Below are the code and all the weights of a small trained network. Each question names an input and a target symbol and asks about switching units off, where a switched-off unit gives its printed mean instead of its output.

import numpy as np


def w(rows, s, z=0):
    codes = np.array(rows[::2]) - 128.0
    scale = np.full(codes.shape[1], s)
    scale[-1] = z or s
    return codes * scale


def norm(h):
    return h / np.sqrt((h * h).mean(-1, keepdims=True) + 1e-5)


def f(y):
    return np.maximum(y, 0)


def softmax(a):
    e = np.exp(a - a.max(-1, keepdims=True))
    return e / e.sum(-1, keepdims=True)


def log_softmax(a):
    a = a - a.max(-1, keepdims=True)
    return a - np.log(np.exp(a).sum(-1, keepdims=True))


def net(x, mask):
    ids = ['ΔΞΦΨαβεζηθλμπστω'.index(c) for c in x.split()]
    T = len(ids)
    res = E[ids] + P[:T]
    u = 0
    for l in range(2):
        r = norm(res)
        for j in range(2):
            rows = slice(4 * j, 4 * j + 4)
            q, k, v = (r @ M[l][rows].T for M in (Q, K, V))
            z = softmax(np.where(np.tri(T) > 0, q @ k.T / 4**0.5, -1e9)) @ v
            o = O[l][rows]
            res = res + np.where(mask[u + j], z, o[:, -1]) @ o[:, :-1]
        u += 2
        y = f(norm(res) @ A[l][:, :-1].T + A[l][:, -1])
        res = res + np.where(mask[u : u + 4], y, B[l][:, -1]) @ B[l][:, :-1]
        u += 4
    return log_softmax(norm(res)[-1] @ U[:, :-1].T + U[:, -1])


Q, K, V, O, A, B = {}, {}, {}, {}, {}, {}
E = w([
[131,126,114],'Δ',
[131,126,114],'Ξ',
[125,126,108],'Φ',
[125,127,112],'Ψ',
[119,129,109],'α',
[121,127,110],'β',
[123,128,111],'ε',
[122,127,108],'ζ',
[121,129,106],'η',
[103,131,106],'θ',
[127,110,117],'λ',
[121,107,133],'μ',
[113,119,151],'π',
[115,138,158],'σ',
[254,87,123],'τ',
[137,161,126],'ω',
],0.0096)
P = w([
[57,99,5],'0',
[12,109,76],'1',
[13,100,95],'2',
[45,96,83],'3',
[83,96,75],'4',
[102,89,87],'5',
[126,86,95],'6',
[160,79,105],'7',
[181,79,113],'8',
[225,66,144],'9',
[232,56,140],'10',
[175,76,86],'11',
],0.0013)
Q[0] = w([
[203,109,77],'L0H1',
[180,159,175],'L0H1',
[39,133,160],'L0H1',
[185,147,102],'L0H1',
[149,222,202],'L0H2',
[136,151,48],'L0H2',
[125,206,201],'L0H2',
[79,2,52],'L0H2',
],0.0076)
K[0] = w([
[2,72,103],'L0H1',
[119,140,104],'L0H1',
[231,192,168],'L0H1',
[82,90,95],'L0H1',
[42,131,73],'L0H2',
[160,39,160],'L0H2',
[46,143,63],'L0H2',
[251,144,186],'L0H2',
],0.0069)
V[0] = w([
[179,53,96],'L0H1',
[184,189,121],'L0H1',
[216,165,90],'L0H1',
[179,167,169],'L0H1',
[122,3,82],'L0H2',
[104,15,188],'L0H2',
[92,27,216],'L0H2',
[112,62,16],'L0H2',
],0.0037)
O[0] = w([
[120,53,144,158],'L0H1',
[186,140,64,67],'L0H1',
[176,81,59,88],'L0H1',
[174,144,124,29],'L0H1',
[121,1,113,228],'L0H2',
[100,29,241,142],'L0H2',
[104,73,227,117],'L0H2',
[132,50,59,252],'L0H2',
],0.0037,0.0033)
A[0] = w([
[20,184,188,247],'L0N1',
[251,9,164,91],'L0N2',
[248,27,155,92],'L0N3',
[44,212,224,172],'L0N4',
],0.0025,0.0014)
B[0] = w([
[197,105,252,207],'L0N1',
[47,182,129,249],'L0N2',
[74,156,128,225],'L0N3',
[153,169,200,158],'L0N4',
],0.0039,0.0014)
Q[1] = w([
[83,88,42],'L1H1',
[53,76,3],'L1H1',
[68,78,19],'L1H1',
[98,126,96],'L1H1',
[167,182,55],'L1H2',
[148,140,106],'L1H2',
[49,9,157],'L1H2',
[73,21,190],'L1H2',
],0.0065)
K[1] = w([
[206,94,136],'L1H1',
[246,74,137],'L1H1',
[253,68,139],'L1H1',
[149,123,125],'L1H1',
[14,160,156],'L1H2',
[94,145,131],'L1H2',
[228,137,138],'L1H2',
[254,126,126],'L1H2',
],0.0074)
V[1] = w([
[248,138,87],'L1H1',
[51,166,189],'L1H1',
[208,66,150],'L1H1',
[59,133,47],'L1H1',
[254,93,118],'L1H2',
[191,30,111],'L1H2',
[27,215,101],'L1H2',
[47,90,137],'L1H2',
],0.0033)
O[1] = w([
[187,48,196,91],'L1H1',
[59,126,42,67],'L1H1',
[241,123,126,175],'L1H1',
[78,178,169,194],'L1H1',
[255,59,131,136],'L1H2',
[204,154,139,249],'L1H2',
[3,127,163,67],'L1H2',
[113,206,129,203],'L1H2',
],0.0034,0.0021)
A[1] = w([
[119,254,140,254],'L1N1',
[100,108,62,188],'L1N2',
[79,136,222,171],'L1N3',
[145,109,202,152],'L1N4',
],0.0059,0.0013)
B[1] = w([
[254,210,80,163],'L1N1',
[137,212,167,255],'L1N2',
[215,173,244,212],'L1N3',
[159,209,31,190],'L1N4',
],0.0036,0.0027)
U = w([
[219,82,95,229],'Δ',
[182,78,98,171],'Ξ',
[119,129,106,4],'Φ',
[114,130,72,93],'Ψ',
[98,135,102,82],'α',
[112,137,103,64],'β',
[103,143,94,77],'ε',
[102,140,88,97],'ζ',
[98,140,95,93],'η',
[77,161,109,122],'θ',
[53,31,122,121],'λ',
[65,40,199,135],'μ',
[102,121,246,161],'π',
[164,219,216,173],'σ',
[168,114,133,66],'τ',
[188,255,83,142],'ω',
],0.0099,0.0034)

Each question gives the input, a string of symbols that net reads in full, and the target symbol t.
The units are the heads (4 rows each of Q, K, V and O) and the neurons (one row each of A and B). Each row of codes is followed by its name. A weight is (code - 128) times the scale printed after its matrix; where a second scale follows, it is the last column's (O, A, B and U).
mask holds one flag per unit, layer by layer, with each layer's heads first. A switched-off unit (its flag False) gives its mean, the last column of its rows in O or B, instead of its output. The means were averaged over made-up inputs and are rounded, as every weight is.
A unit's drop is (log p(t) with every unit on - log p(t) with that unit switched off) / (log p(t) with every unit on - log p(t) with every unit switched off).
The circuit of an input: a set's keep is (log p(t) with only the set's units on - log p(t) with every unit switched off) / (log p(t) with every unit on - log p(t) with every unit switched off). Starting from all 12 units, units are removed one at a time, each time the one whose removal leaves the highest keep (on an exact tie, the one counted first), for as long as the keep stays at least 0.8.
circuit, biggest first: the units of the circuit, biggest drop first
unit that matters most: the unit with the biggest drop
k most important neurons: the k neurons with the biggest drops, biggest first
k most important neurons of layer l: the k neurons of layer l with the biggest drops, biggest first
heads that matter: for each layer, one digit per head in row order, 1 if its drop is at least 0.15 and else 0, layers parted by /
drop of u: that unit's drop, to one decimal
input π σ τ Φ, target Δ: heads that matter => 00 / 00
input Ψ ε θ σ Φ π, target σ: circuit, biggest first => [L1N3, L1N4]
input Δ σ Δ ζ η β μ μ Δ, target μ: heads that matter => 01 / 00
input Ψ η α σ ζ Φ, target σ: circuit, biggest first => [L0H2]
input β ω Ψ Ξ, target ω: 2 most important neurons of layer 0 => [L0N2, L0N3]
input μ ζ Δ σ Ψ ω Δ β Ψ π ω Ξ, target ω: circuit, biggest first => [L0H2, L1N1]
input η μ π Φ σ Ψ ζ, target σ: 2 most important neurons of layer 1 => [L1N3, L1N4]
input λ η Δ Δ μ π Ξ, target π: circuit, biggest first => [L0H2, L1H2]
input Δ α θ Ψ ε Ξ α Δ λ π ζ, target π: heads that matter => 01 / 00
input μ μ Δ τ ω π, target Δ: heads that matter => 10 / 00
input Ξ σ Δ, target σ: 2 most important neurons => [L1N3, L0N1]
input σ Ξ α τ θ μ, target Δ: heads that matter => 00 / 01
input τ ε ζ, target Δ: heads that matter => 00 / 00
input Ψ Ξ Δ μ μ θ ζ, target μ: circuit, biggest first => [L0H2]
input Ψ θ Ξ α Ψ Δ λ, target λ: heads that matter => 01 / 00
input σ ω Φ, target ω: heads that matter => 11 / 00
input η Δ θ ζ β Ψ τ β η σ, target Δ: heads that matter => 00 / 01
input Ψ Φ θ Ψ ζ ω α α α π α, target π: drop of L1H2 => 0.1
input Ξ θ Φ σ ζ α, target σ: drop of L1N2 => 0.0
input Δ ζ μ β, target μ: drop of L0H2 => 0.5
input Ψ α Ψ π α η π ω σ, target ω: unit that matters most => L0H1
input ω λ Ψ Ψ Ψ Ψ μ σ μ η, target π: drop of L1N3 => 0.2
input Φ Ξ σ θ λ ε Φ η ω η, target ω: heads that matter => 01 / 00
input μ Ξ β ω ζ, target ω: 2 most important neurons of layer 1 => [L1N1, L1N2]
